Below is a small trained network, with its code and all its weights. Each question gives an input and a class and asks what happens when units are switched off, that is, made to give their printed mean instead of their output.

import numpy as np


def w(rows, s, z=0):
    codes = np.array(rows[::2]) - 128.0
    scale = np.full(codes.shape[1], s)
    scale[-1] = z or s
    return codes * scale


def f(y):
    return y / 2 * (1 + np.tanh(0.7978845608 * (y + 0.044715 * y**3)))


def log_softmax(a):
    a = a - a.max(-1, keepdims=True)
    return a - np.log(np.exp(a).sum(-1, keepdims=True))


def net(x, mask):
    res = np.array(x, float).reshape(1, 8) / 4 @ E
    y = f(res @ A[0][:, :-1].T + A[0][:, -1])
    res = res + np.where(mask, y, B[0][:, -1]) @ B[0][:, :-1]
    return log_softmax(res[-1] @ U[:, :-1].T + U[:, -1])


A, B = {}, {}
E = w([
[129,98,121,71,57,96,131,148,54,85,140,153],'x0',
[63,183,78,104,107,56,72,31,140,179,165,66],'x1',
[44,47,44,123,30,117,107,201,75,181,152,138],'x2',
[104,83,210,18,63,113,163,96,62,148,147,92],'x3',
[2,160,76,214,149,223,112,200,232,127,65,117],'x4',
[145,151,189,16,138,119,193,179,164,116,86,117],'x5',
[86,100,177,54,180,132,177,135,108,146,62,70],'x6',
[113,253,130,79,214,39,117,99,118,57,95,113],'x7',
],0.0093)
A[0] = w([
[210,183,161,168,211,165,74,108,142,89,140,158,133],'neuron 1',
[121,50,181,44,129,126,174,111,100,94,168,108,195],'neuron 2',
[95,139,58,97,38,35,59,43,140,211,169,85,109],'neuron 3',
[131,93,86,196,92,175,95,167,120,70,150,172,45],'neuron 4',
[144,138,179,27,115,58,146,101,61,105,89,107,159],'neuron 5',
[127,96,58,135,85,111,172,58,89,168,141,39,178],'neuron 6',
[209,179,136,139,234,101,115,35,156,90,121,96,153],'neuron 7',
[18,136,133,128,155,194,144,159,179,158,99,37,203],'neuron 8',
[163,174,193,2,135,57,211,138,80,82,85,138,173],'neuron 9',
[33,150,96,183,148,119,204,128,197,168,125,177,143],'neuron 10',
[147,53,204,136,106,134,157,135,85,157,128,123,86],'neuron 11',
[87,178,75,111,100,113,47,119,106,185,176,80,155],'neuron 12',
[110,140,61,192,125,167,93,169,159,122,161,223,97],'neuron 13',
[139,133,125,148,90,107,103,71,82,173,192,126,191],'neuron 14',
[152,34,164,159,103,220,178,117,81,213,119,115,125],'neuron 15',
[135,25,96,189,43,188,137,240,161,105,185,150,253],'neuron 16',
[6,175,153,88,163,185,168,183,170,146,50,101,137],'neuron 17',
],0.0094,0.0041)
B[0] = w([
[199,186,155,186,193,144,172,134,143,174,137,88,193],'neuron 1',
[145,78,187,56,96,166,177,143,66,192,144,139,215],'neuron 2',
[44,58,78,157,151,82,96,72,104,102,205,155,231],'neuron 3',
[166,150,124,184,75,123,84,155,81,108,106,111,189],'neuron 4',
[137,83,225,107,54,108,156,140,145,92,175,61,226],'neuron 5',
[114,101,166,118,122,114,94,85,126,175,145,143,195],'neuron 6',
[139,198,176,194,233,149,213,72,162,120,194,66,209],'neuron 7',
[92,52,59,63,167,128,76,160,254,155,112,110,207],'neuron 8',
[131,90,241,104,83,117,138,191,81,59,180,50,240],'neuron 9',
[104,174,104,151,188,134,72,186,149,101,115,112,185],'neuron 10',
[155,83,106,85,108,186,157,86,138,201,153,152,186],'neuron 11',
[83,76,86,184,115,63,73,60,154,90,191,119,194],'neuron 12',
[145,153,70,212,110,108,97,181,112,28,108,139,205],'neuron 13',
[90,159,114,119,171,109,106,84,102,131,174,176,193],'neuron 14',
[180,127,92,70,154,183,161,124,122,236,119,217,208],'neuron 15',
[194,205,56,146,53,202,94,166,40,133,52,168,255],'neuron 16',
[119,71,75,83,200,99,90,202,184,64,53,85,209],'neuron 17',
],0.0091,0.02)
U = w([
[109,87,238,54,64,90,172,162,87,118,148,120,143],'0',
[174,208,181,201,204,115,198,95,192,148,149,126,196],'1',
[141,169,83,209,42,133,132,199,88,93,89,196,182],'2',
[60,109,98,85,171,117,116,203,245,112,49,125,3],'3',
[38,101,89,146,106,39,105,27,100,139,190,178,143],'4',
[158,79,124,91,87,170,177,127,107,217,104,227,66],'5',
],0.011,0.0043)

Each question gives the input, the list of numbers given to net, and the class t.
The units are the neurons (one row each of A and B). Each row of codes is followed by its name. A weight is (code - 128) times the scale printed after its matrix; where a second scale follows, it is the last column's (A, B and U).
mask holds one flag per neuron, in row order. A switched-off neuron (its flag False) gives its mean, the last column of its row in B, instead of its output. The means were averaged over made-up inputs and are rounded, as every weight is.
A unit's drop is (log p(t) with every unit on - log p(t) with that unit switched off) / (log p(t) with every unit on - log p(t) with every unit switched off).
unit that matters most: the unit with the biggest drop
k most important neurons: the k neurons with the biggest drops, biggest first
drop of u: that unit's drop, to one decimal
input [2,2,7,-5,-4,2,-1,-2], class 4: 2 most important neurons => [neuron 3; neuron 12]
input [1,1,7,-7,-8,-8,6,-8], class 5: unit that matters most => neuron 15
input [-6,0,1,-5,-5,4,1,-4], class 1: 4 most important neurons => [neuron 2; neuron 16; neuron 8; neuron 11]
input [0,3,8,2,-8,3,-5,-7], class 5: 3 most important neurons => [neuron 15; neuron 16; neuron 2]
input [-2,2,3,-2,-8,-3,0,-8], class 5: 2 most important neurons => [neuron 15; neuron 16]
input [-6,1,4,2,-5,-5,5,-2], class 4: 2 most important neurons => [neuron 3; neuron 16]
input [-8,-7,-5,3,2,0,6,-5], class 3: 2 most important neurons => [neuron 17; neuron 8]
input [5,8,5,2,6,2,5,-6], class 3: 2 most important neurons => [neuron 8; neuron 17]
input [-3,-1,-1,5,0,-8,-5,8], class 1: 2 most important neurons => [neuron 7; neuron 1]
input [6,5,-7,2,5,-4,-7,4], class 1: 2 most important neurons => [neuron 7; neuron 1]
input [8,7,6,-6,3,2,7,2], class 3: 4 most important neurons => [neuron 17; neuron 8; neuron 14; neuron 10]
input [0,5,3,1,4,2,4,-8], class 3: 2 most important neurons => [neuron 8; neuron 17]
input [1,4,-1,5,4,-4,7,6], class 3: 2 most important neurons => [neuron 17; neuron 8]
input [2,-5,2,-8,-5,4,-7,5], class 1: unit that matters most => neuron 1
input [6,7,-6,5,-1,1,-6,-7], class 4: drop of neuron 7 => 0.0
input [8,7,-3,-8,-5,6,-4,6], class 1: drop of neuron 7 => 4.9
input [4,4,8,-3,-3,8,-2,-3], class 4: drop of neuron 3 => 0.2
